Here is a tiny trained network, its code and every weight. The questions are about switching its units off for an input and a class, where a switched-off unit gives its printed mean instead of its output.

import numpy as np


def w(rows, s, z=0):
    codes = np.array(rows[::2]) - 128.0
    scale = np.full(codes.shape[1], s)
    scale[-1] = z or s
    return codes * scale


def norm(h):
    return h / np.sqrt((h * h).mean(-1, keepdims=True) + 1e-5)


def f(y):
    return np.maximum(y, 0)


def log_softmax(a):
    a = a - a.max(-1, keepdims=True)
    return a - np.log(np.exp(a).sum(-1, keepdims=True))


def net(x, mask):
    res = np.array(x, float).reshape(1, 6) / 4 @ E
    u = 0
    for l in range(3):
        y = f(norm(res) @ A[l][:, :-1].T + A[l][:, -1])
        res = res + np.where(mask[u : u + 9], y, B[l][:, -1]) @ B[l][:, :-1]
        u += 9
    return log_softmax(norm(res)[-1] @ U[:, :-1].T + U[:, -1])


A, B = {}, {}
E = w([
[125,128,128,129,131,130],'x0',
[122,70,208,91,231,13],'x1',
[49,87,254,54,33,141],'x2',
[125,128,130,129,131,131],'x3',
[165,25,126,192,112,173],'x4',
[124,128,129,129,132,131],'x5',
],0.005)
A[0] = w([
[137,103,174,138,175,95,159],'0.n0',
[110,179,102,154,104,181,120],'0.n1',
[132,70,129,104,106,145,40],'0.n2',
[90,161,133,103,209,86,2],'0.n3',
[174,156,52,158,183,131,183],'0.n4',
[146,2,119,183,117,151,160],'0.n5',
[160,88,99,150,241,25,104],'0.n6',
[117,47,149,68,202,68,63],'0.n7',
[104,132,132,108,138,175,157],'0.n8',
],0.0085,0.0044)
B[0] = w([
[161,158,66,155,134,76,208],'0.n0',
[110,136,212,113,131,125,187],'0.n1',
[59,53,139,132,83,122,142],'0.n2',
[91,45,113,118,99,91,165],'0.n3',
[107,113,219,216,79,61,237],'0.n4',
[245,143,149,120,197,210,226],'0.n5',
[138,104,39,57,210,136,254],'0.n6',
[148,171,191,253,76,124,225],'0.n7',
[199,111,70,93,128,48,159],'0.n8',
],0.007,0.0068)
A[1] = w([
[137,135,133,19,121,194,55],'1.n0',
[156,98,173,182,156,91,222],'1.n1',
[32,144,103,184,118,58,5],'1.n2',
[142,132,50,69,163,127,103],'1.n3',
[76,138,101,189,43,61,112],'1.n4',
[141,104,167,200,179,136,65],'1.n5',
[122,196,72,201,140,143,174],'1.n6',
[170,81,83,153,109,255,186],'1.n7',
[89,120,97,82,91,141,50],'1.n8',
],0.0089,0.0023)
B[1] = w([
[93,96,83,105,111,139,162],'1.n0',
[134,144,138,144,49,216,254],'1.n1',
[103,153,173,2,130,75,171],'1.n2',
[126,56,56,113,153,139,150],'1.n3',
[175,145,93,103,204,97,186],'1.n4',
[139,156,138,150,65,102,207],'1.n5',
[127,110,184,115,152,105,177],'1.n6',
[72,62,137,102,110,89,202],'1.n7',
[211,162,126,139,111,142,143],'1.n8',
],0.0091,0.0078)
A[2] = w([
[124,152,178,78,68,92,208],'2.n0',
[154,42,87,172,81,139,207],'2.n1',
[165,19,75,133,189,166,76],'2.n2',
[101,183,63,21,107,69,80],'2.n3',
[146,106,249,119,166,121,96],'2.n4',
[186,127,97,122,102,219,100],'2.n5',
[169,235,142,95,93,9,140],'2.n6',
[22,104,1,106,183,69,4],'2.n7',
[130,128,40,45,39,177,59],'2.n8',
],0.0086,0.0041)
B[2] = w([
[166,153,120,148,196,120,248],'2.n0',
[93,87,198,144,113,117,226],'2.n1',
[147,214,44,60,190,167,175],'2.n2',
[195,154,130,255,91,177,207],'2.n3',
[122,188,128,171,109,108,182],'2.n4',
[105,157,142,141,122,64,171],'2.n5',
[41,111,130,58,130,140,255],'2.n6',
[90,62,127,132,81,99,157],'2.n7',
[105,136,34,87,120,170,178],'2.n8',
],0.009,0.0082)
U = w([
[78,228,177,83,158,80,219],'0',
[175,104,225,218,46,149,254],'1',
[83,51,57,81,165,44,69],'2',
[236,108,99,164,230,138,55],'3',
[126,192,23,105,82,217,43],'4',
[98,4,117,53,67,207,37],'5',
],0.017,0.0028)

Each question gives the input, the list of numbers given to net, and the class t.
The units are the neurons (one row each of A and B). Each row of codes is followed by its name. A weight is (code - 128) times the scale printed after its matrix; where a second scale follows, it is the last column's (A, B and U).
mask holds one flag per neuron, layer by layer. A switched-off neuron (its flag False) gives its mean, the last column of its row in B, instead of its output. The means were averaged over made-up inputs and are rounded, as every weight is.
A unit's drop is (log p(t) with every unit on - log p(t) with that unit switched off) / (log p(t) with every unit on - log p(t) with every unit switched off).
The circuit of an input: a set's keep is (log p(t) with only the set's units on - log p(t) with every unit switched off) / (log p(t) with every unit on - log p(t) with every unit switched off). Starting from the 12 units with the biggest drops (on a tie, the unit counted first), units are removed one at a time, each time the one whose removal leaves the highest keep (on an exact tie, the one counted first), for as long as the keep stays at least 0.8.
units of the circuit, in order: the units of the circuit, biggest drop first
top k neurons: the k neurons with the biggest drops, biggest first
top k neurons in layer l: the k neurons of layer l with the biggest drops, biggest first
input [4,-8,2,-5,1,3], class 5: top 2 neurons => 0.n4, 0.n7
input [5,5,0,-7,0,-2], class 2: units of the circuit, in order => 0.n6
input [-8,1,-2,1,3,-2], class 3: top 4 neurons => 0.n6, 0.n5, 2.n2, 0.n7
input [-3,6,-8,-3,0,3], class 2: top 2 neurons => 0.n6, 0.n5
input [5,7,0,6,-4,-4], class 2: top 3 neurons in layer 0 => 0.n6, 0.n4, 0.n3
input [-1,-6,4,3,2,6], class 5: top 2 neurons in layer 0 => 0.n4, 0.n7
input [-3,-1,3,0,-7,-3], class 4: top 3 neurons => 0.n4, 0.n7, 2.n3
input [-8,1,-1,5,8,-4], class 3: top 3 neurons in layer 2 => 2.n2, 2.n6, 2.n3
input [-3,-2,-6,5,-3,2], class 0: top 2 neurons => 0.n4, 0.n5
input [2,-1,5,1,-2,5], class 4: units of the circuit, in order => 0.n4, 2.n8
input [3,-5,0,0,-8,-3], class 0: top 4 neurons => 0.n6, 1.n1, 2.n6, 0.n5
input [1,0,6,-3,1,4], class 5: top 4 neurons => 0.n7, 0.n4, 1.n0, 2.n8
input [-8,3,-1,5,8,-4], class 3: top 3 neurons => 0.n5, 0.n6, 2.n2
input [-4,1,-4,6,-7,2], class 2: top neuron => 0.n7
input [-6,-3,2,0,-1,4], class 4: top 3 neurons => 0.n4, 0.n7, 2.n8
input [-3,1,-2,2,-3,3], class 2: top 2 neurons in layer 0 => 0.n6, 0.n7
input [4,7,-5,-4,0,0], class 2: units of the circuit, in order => 0.n6, 2.n7
input [6,4,0,8,7,-4], class 3: top 2 neurons in layer 0 => 0.n5, 0.n6
input [-4,-4,7,-4,1,-6], class 5: top 3 neurons in layer 0 => 0.n4, 0.n7, 0.n0
input [7,-3,-8,2,7,8], class 1: units of the circuit, in order => 0.n4
